Below are the code and all the weights of a small trained network. Each question names an input and a target symbol and asks about switching units off, where a switched-off unit gives its printed mean instead of its output.

import numpy as np


def w(rows, s, z=0):
    codes = np.array(rows[::2]) - 128.0
    scale = np.full(codes.shape[1], s)
    scale[-1] = z or s
    return codes * scale


def norm(h):
    return h / np.sqrt((h * h).mean(-1, keepdims=True) + 1e-5)


def f(y):
    return np.maximum(y, 0)


def softmax(a):
    e = np.exp(a - a.max(-1, keepdims=True))
    return e / e.sum(-1, keepdims=True)


def log_softmax(a):
    a = a - a.max(-1, keepdims=True)
    return a - np.log(np.exp(a).sum(-1, keepdims=True))


def net(x, mask):
    ids = ['ΛΞΩαβγζπστ'.index(c) for c in x.split()]
    T = len(ids)
    res = E[ids] + P[:T]
    u = 0
    for l in range(2):
        q, k, v = (norm(res) @ M[l].T for M in (Q, K, V))
        z = softmax(np.where(np.tri(T) > 0, q @ k.T / 2**0.5, -1e9)) @ v
        res = res + np.where(mask[u], z, O[l][:, -1]) @ O[l][:, :-1]
        u += 1
        y = f(norm(res) @ A[l][:, :-1].T + A[l][:, -1])
        res = res + np.where(mask[u : u + 12], y, B[l][:, -1]) @ B[l][:, :-1]
        u += 12
    return log_softmax(norm(res)[-1] @ U[:, :-1].T + U[:, -1])


Q, K, V, O, A, B = {}, {}, {}, {}, {}, {}
E = w([
[77,71,80],'Λ',
[115,76,83],'Ξ',
[39,107,142],'Ω',
[155,131,160],'α',
[68,85,70],'β',
[164,90,238],'γ',
[180,82,202],'ζ',
[87,89,85],'π',
[86,93,95],'σ',
[178,75,247],'τ',
],0.012)
P = w([
[126,198,228],'0',
[81,113,131],'1',
[147,255,96],'2',
[65,72,62],'3',
[183,242,64],'4',
[89,73,62],'5',
[234,227,41],'6',
[92,67,64],'7',
[223,249,44],'8',
],0.0074)
Q[0] = w([
[142,95,60],'0.h0',
[80,151,255],'0.h0',
],0.013)
K[0] = w([
[247,113,116],'0.h0',
[86,117,155],'0.h0',
],0.014)
V[0] = w([
[74,28,93],'0.h0',
[254,132,145],'0.h0',
],0.0053)
O[0] = w([
[192,43,1,115],'0.h0',
[62,129,181,4],'0.h0',
],0.0055,0.0015)
A[0] = w([
[82,162,31,240],'0.n0',
[160,1,142,96],'0.n1',
[159,104,111,11],'0.n2',
[160,149,67,78],'0.n3',
[107,156,79,252],'0.n4',
[157,162,90,48],'0.n5',
[190,63,63,148],'0.n6',
[150,196,92,78],'0.n7',
[78,159,186,217],'0.n8',
[184,140,203,95],'0.n9',
[137,85,123,59],'0.n10',
[157,107,180,150],'0.n11',
],0.0097,0.004)
B[0] = w([
[174,149,138,254],'0.n0',
[57,111,2,171],'0.n1',
[172,93,137,129],'0.n2',
[38,76,152,162],'0.n3',
[192,153,136,214],'0.n4',
[118,45,115,145],'0.n5',
[110,171,162,190],'0.n6',
[133,99,87,161],'0.n7',
[130,38,92,159],'0.n8',
[112,152,51,152],'0.n9',
[68,86,204,135],'0.n10',
[120,132,81,148],'0.n11',
],0.0083,0.0093)
Q[1] = w([
[248,164,96],'1.h0',
[119,61,157],'1.h0',
],0.012)
K[1] = w([
[112,166,207],'1.h0',
[149,120,1],'1.h0',
],0.0093)
V[1] = w([
[2,173,165],'1.h0',
[137,68,58],'1.h0',
],0.0069)
O[1] = w([
[144,6,130,7],'1.h0',
[15,121,202,182],'1.h0',
],0.011,0.0017)
A[1] = w([
[182,174,45,105],'1.n0',
[189,171,133,138],'1.n1',
[163,56,147,53],'1.n2',
[67,132,101,215],'1.n3',
[88,74,253,161],'1.n4',
[161,105,198,55],'1.n5',
[107,195,110,72],'1.n6',
[107,156,112,79],'1.n7',
[54,214,113,120],'1.n8',
[161,60,196,196],'1.n9',
[153,106,172,84],'1.n10',
[133,215,180,2],'1.n11',
],0.011,0.0039)
B[1] = w([
[84,110,253,254],'1.n0',
[38,86,132,205],'1.n1',
[196,191,31,142],'1.n2',
[151,92,50,232],'1.n3',
[103,135,239,166],'1.n4',
[140,31,136,131],'1.n5',
[84,168,88,170],'1.n6',
[146,90,129,146],'1.n7',
[174,52,71,221],'1.n8',
[90,213,62,150],'1.n9',
[137,28,141,131],'1.n10',
[106,12,6,146],'1.n11',
],0.0064,0.0068)
U = w([
[190,63,170,195],'Λ',
[89,117,194,89],'Ξ',
[131,119,93,92],'Ω',
[84,82,146,66],'α',
[46,75,199,68],'β',
[158,205,138,253],'γ',
[132,127,59,148],'ζ',
[83,173,99,76],'π',
[129,88,186,129],'σ',
[250,102,70,94],'τ',
],0.018,0.0064)

Each question gives the input, a string of symbols that net reads in full, and the target symbol t.
The units are the heads (2 rows each of Q, K, V and O) and the neurons (one row each of A and B). Each row of codes is followed by its name. A weight is (code - 128) times the scale printed after its matrix; where a second scale follows, it is the last column's (O, A, B and U).
mask holds one flag per unit, layer by layer, with each layer's heads first. A switched-off unit (its flag False) gives its mean, the last column of its rows in O or B, instead of its output. The means were averaged over made-up inputs and are rounded, as every weight is.
A unit's drop is (log p(t) with every unit on - log p(t) with that unit switched off) / (log p(t) with every unit on - log p(t) with every unit switched off).
The circuit of an input: a set's keep is (log p(t) with only the set's units on - log p(t) with every unit switched off) / (log p(t) with every unit on - log p(t) with every unit switched off). Starting from the 12 units with the biggest drops (on a tie, the unit counted first), units are removed one at a time, each time the one whose removal leaves the highest keep (on an exact tie, the one counted first), for as long as the keep stays at least 0.8.
units of the circuit, in order: the units of the circuit, biggest drop first
most important unit: the unit with the biggest drop
top k neurons: the k neurons with the biggest drops, biggest first
top k neurons in layer l: the k neurons of layer l with the biggest drops, biggest first
input π π α π β, target γ: top 4 neurons	(0.n6, 0.n1, 1.n0, 0.n8)
input π π π π π α ζ, target γ: units of the circuit, in order	(0.h0, 1.h0)
input π ζ π π α γ β α ζ, target γ: units of the circuit, in order	(1.h0)
input α α σ, target τ: units of the circuit, in order	(1.h0, 0.n4)
input π α γ π α Ω γ π α, target γ: top 2 neurons	(0.n6, 0.n1)
input β π Ξ, target π: top 4 neurons in layer 0	(0.n0, 0.n4, 0.n3, 0.n8)
input α α π π γ β π, target τ: units of the circuit, in order	(1.h0, 0.n0)
input γ Ω Ω, target Λ: top 2 neurons in layer 0	(0.n4, 0.n0)
input Ω π Ω τ β γ σ, target β: top 3 neurons	(0.n8, 0.n1, 0.n4)
input Ω π π, target β: top 3 neurons in layer 0	(0.n8, 0.n6, 0.n1)
input π α γ, target γ: top 3 neurons	(0.n9, 0.n1, 0.n6)
input Ω τ π γ α, target β: top 2 neurons	(0.n8, 0.n1)
input π π π α Ω Λ σ, target γ: units of the circuit, in order	(0.n1, 1.n0, 0.n8)
input π π β τ Ω α α, target γ: most important unit	0.h0
input π Ω π γ π π α α Ξ, target γ: top 2 neurons	(0.n1, 0.n0)
input π α π π π γ π Ω, target ζ: top 2 neurons in layer 0	(0.n3, 0.n5)
input ζ α π α α π α β, target β: top 3 neurons	(1.n4, 0.n1, 0.n9)
input π σ α ζ Λ π α β, target β: top 4 neurons	(0.n1, 1.n4, 0.n9, 0.n11)
input Ω β σ α π π ζ, target β: top 2 neurons in layer 0	(0.n8, 0.n6)
input α π π π π Ω, target ζ: top 4 neurons	(1.n0, 0.n3, 0.n1, 1.n3)
input γ α Λ τ π π π, target Λ: top 4 neurons in layer 0	(0.n4, 0.n0, 0.n8, 0.n6)
input α σ γ, target τ: units of the circuit, in order	(0.h0)
input Ω π σ π π α Ω α α, target β: top 2 neurons in layer 0	(0.n8, 0.n7)
input π σ σ α α π, target β: top 3 neurons	(0.n1, 1.n4, 0.n9)
input γ α ζ Ω Ξ, target Λ: top 3 neurons in layer 0	(0.n8, 0.n4, 0.n0)
input α τ α, target τ: top 3 neurons	(0.n4, 0.n0, 0.n1)
input γ τ π π π ζ, target ζ: units of the circuit, in order	(0.n1)
input π β Ξ π π Ω β, target γ: top 2 neurons	(0.n1, 1.n0)
input Ω σ α γ π π τ, target β: top 2 neurons	(0.n8, 1.n0)
input σ π α, target ζ: top 2 neurons	(1.n11, 0.n8)
